Below is a small trained network, with its code and all its weights. Each question gives an input and a target symbol and asks what happens when units are switched off, that is, made to give their printed mean instead of their output.

import numpy as np


def w(rows, s, z=0):
    codes = np.array(rows[::2]) - 128.0
    scale = np.full(codes.shape[1], s)
    scale[-1] = z or s
    return codes * scale


def norm(h):
    return h / np.sqrt((h * h).mean(-1, keepdims=True) + 1e-5)


def f(y):
    return y / 2 * (1 + np.tanh(0.7978845608 * (y + 0.044715 * y**3)))


def softmax(a):
    e = np.exp(a - a.max(-1, keepdims=True))
    return e / e.sum(-1, keepdims=True)


def log_softmax(a):
    a = a - a.max(-1, keepdims=True)
    return a - np.log(np.exp(a).sum(-1, keepdims=True))


def net(x, mask):
    ids = ['βδεηθλπστφψω'.index(c) for c in x.split()]
    T = len(ids)
    res = E[ids] + P[:T]
    r = norm(res)
    for j in range(3):
        rows = slice(2 * j, 2 * j + 2)
        q, k, v = (r @ M[0][rows].T for M in (Q, K, V))
        z = softmax(np.where(np.tri(T) > 0, q @ k.T / 2**0.5, -1e9)) @ v
        o = O[0][rows]
        res = res + np.where(mask[j], z, o[:, -1]) @ o[:, :-1]
    y = f(norm(res) @ A[0][:, :-1].T + A[0][:, -1])
    res = res + np.where(mask[3:7], y, B[0][:, -1]) @ B[0][:, :-1]
    return log_softmax(norm(res)[-1] @ U[:, :-1].T + U[:, -1])


Q, K, V, O, A, B = {}, {}, {}, {}, {}, {}
E = w([
[176,111,83,45],'β',
[136,121,128,161],'δ',
[135,103,147,98],'ε',
[161,121,98,167],'η',
[161,118,107,154],'θ',
[133,126,106,161],'λ',
[5,122,123,67],'π',
[153,119,110,172],'σ',
[157,121,115,155],'τ',
[147,120,125,139],'φ',
[130,97,192,116],'ψ',
[40,247,98,169],'ω',
],0.019)
P = w([
[137,254,139,83],'0',
[169,106,114,140],'1',
[173,104,119,136],'2',
[173,96,121,132],'3',
[171,94,124,133],'4',
[173,90,132,134],'5',
[174,89,126,134],'6',
[171,87,132,131],'7',
[167,85,134,133],'8',
[167,84,132,132],'9',
[170,85,137,130],'10',
[170,86,134,131],'11',
[176,82,134,131],'12',
],0.0075)
Q[0] = w([
[67,142,175,135],'h1',
[75,171,188,16],'h1',
[170,175,138,124],'h2',
[118,141,183,101],'h2',
[85,62,205,53],'h3',
[252,130,114,172],'h3',
],0.017)
K[0] = w([
[81,108,156,161],'h1',
[64,35,91,117],'h1',
[128,73,94,97],'h2',
[91,157,139,88],'h2',
[92,5,150,134],'h3',
[177,212,156,58],'h3',
],0.017)
V[0] = w([
[248,147,7,180],'h1',
[113,186,200,192],'h1',
[79,117,199,74],'h2',
[117,56,104,138],'h2',
[203,108,222,229],'h3',
[78,37,2,216],'h3',
],0.0093)
O[0] = w([
[85,136,70,182,242],'h1',
[186,77,139,193,174],'h1',
[124,131,102,159,2],'h2',
[139,184,111,106,157],'h2',
[126,134,254,166,160],'h3',
[114,117,81,211,9],'h3',
],0.017,0.0075)
A[0] = w([
[126,132,209,203,180],'n1',
[149,118,196,58,46],'n2',
[132,248,128,192,247],'n3',
[149,91,218,69,107],'n4',
],0.013,0.0011)
B[0] = w([
[229,164,65,74,236],'n1',
[2,95,34,165,223],'n2',
[21,157,236,31,166],'n3',
[24,28,138,185,254],'n4',
],0.008,0.0087)
U = w([
[56,193,133,203,48],'β',
[101,111,247,93,106],'δ',
[110,133,41,129,57],'ε',
[114,97,159,24,78],'η',
[63,236,198,91,78],'θ',
[182,185,187,66,197],'λ',
[116,171,82,39,132],'π',
[37,60,128,116,4],'σ',
[122,117,75,183,144],'τ',
[174,206,193,184,242],'φ',
[182,98,119,90,185],'ψ',
[176,38,178,160,160],'ω',
],0.014,0.0027)

Each question gives the input, a string of symbols that net reads in full, and the target symbol t.
The units are the heads (2 rows each of Q, K, V and O) and the neurons (one row each of A and B). Each row of codes is followed by its name. A weight is (code - 128) times the scale printed after its matrix; where a second scale follows, it is the last column's (O, A, B and U).
mask holds one flag per unit, heads first, then neurons. A switched-off unit (its flag False) gives its mean, the last column of its rows in O or B, instead of its output. The means were averaged over made-up inputs and are rounded, as every weight is.
A unit's drop is (log p(t) with every unit on - log p(t) with that unit switched off) / (log p(t) with every unit on - log p(t) with every unit switched off).
The circuit of an input: a set's keep is (log p(t) with only the set's units on - log p(t) with every unit switched off) / (log p(t) with every unit on - log p(t) with every unit switched off). Starting from all 7 units, units are removed one at a time, each time the one whose removal leaves the highest keep (on an exact tie, the one counted first), for as long as the keep stays at least 0.8.
units of the circuit, in order: the units of the circuit, biggest drop first
k most important neurons: the k neurons with the biggest drops, biggest first
heads that matter: for each layer, one digit per head in row order, 1 if its drop is at least 0.15 and else 0, layers parted by /
drop when u is switched off: that unit's drop, to one decimal
input δ δ ε ω τ δ η ω φ, target ω: units of the circuit, in order -> (h1)
input λ λ δ φ β ε λ η ψ δ δ, target τ: units of the circuit, in order -> (h1 n4)
input σ θ π θ β λ, target φ: units of the circuit, in order -> (h3 n2 n4)
input λ ε σ τ ω σ δ λ θ β, target π: units of the circuit, in order -> (h1 n4)
input η β ω ω σ, target β: heads that matter -> 100
input η σ β η, target β: heads that matter -> 100
input θ τ σ η π δ σ σ δ φ φ, target θ: 3 most important neurons -> (n3 n4 n2)
input ω ε δ λ β λ δ ω ε λ, target ψ: units of the circuit, in order -> (h3 h1 n2)
input λ η π δ λ π, target δ: units of the circuit, in order -> (h1 h3)
input η τ σ δ θ τ ε θ τ, target β: 3 most important neurons -> (n3 n4 n2)
input σ θ δ σ ε θ λ λ τ δ, target φ: heads that matter -> 100
input π δ δ η δ ω η, target ε: heads that matter -> 001
input δ ε δ δ, target ω: heads that matter -> 101
input σ τ ε π σ δ δ δ β η ψ φ, target φ: units of the circuit, in order -> (h1 n2 n4 h3)
input θ θ τ δ δ ψ π σ, target θ: heads that matter -> 110
input λ σ τ, target τ: most important neuron -> (n1)
input η ε β τ τ θ, target β: heads that matter -> 100
input η η λ, target β: 3 most important neurons -> (n3 n4 n2)
input λ τ η σ φ, target τ: 2 most important neurons -> (n1 n4)
input θ θ δ σ τ λ σ λ, target θ: units of the circuit, in order -> (h1 n3 n4 h2)
input τ φ δ ε η, target λ: heads that matter -> 101
input ψ σ φ, target δ: heads that matter -> 101
input δ δ φ δ δ δ π λ, target ω: drop when n1 is switched off -> 0.1
input ψ σ σ η δ ω σ π ε δ, target δ: drop when h3 is switched off -> 0.5
input β ω φ θ φ θ η δ π δ, target π: drop when h3 is switched off -> 0.5
input π δ δ φ τ δ φ, target ε: drop when h3 is switched off -> 1.4
input δ π ε σ λ σ σ δ η δ, target ω: most important neuron -> (n1)
input δ ω ω θ π δ ε τ δ τ, target ω: units of the circuit, in order -> (h1)
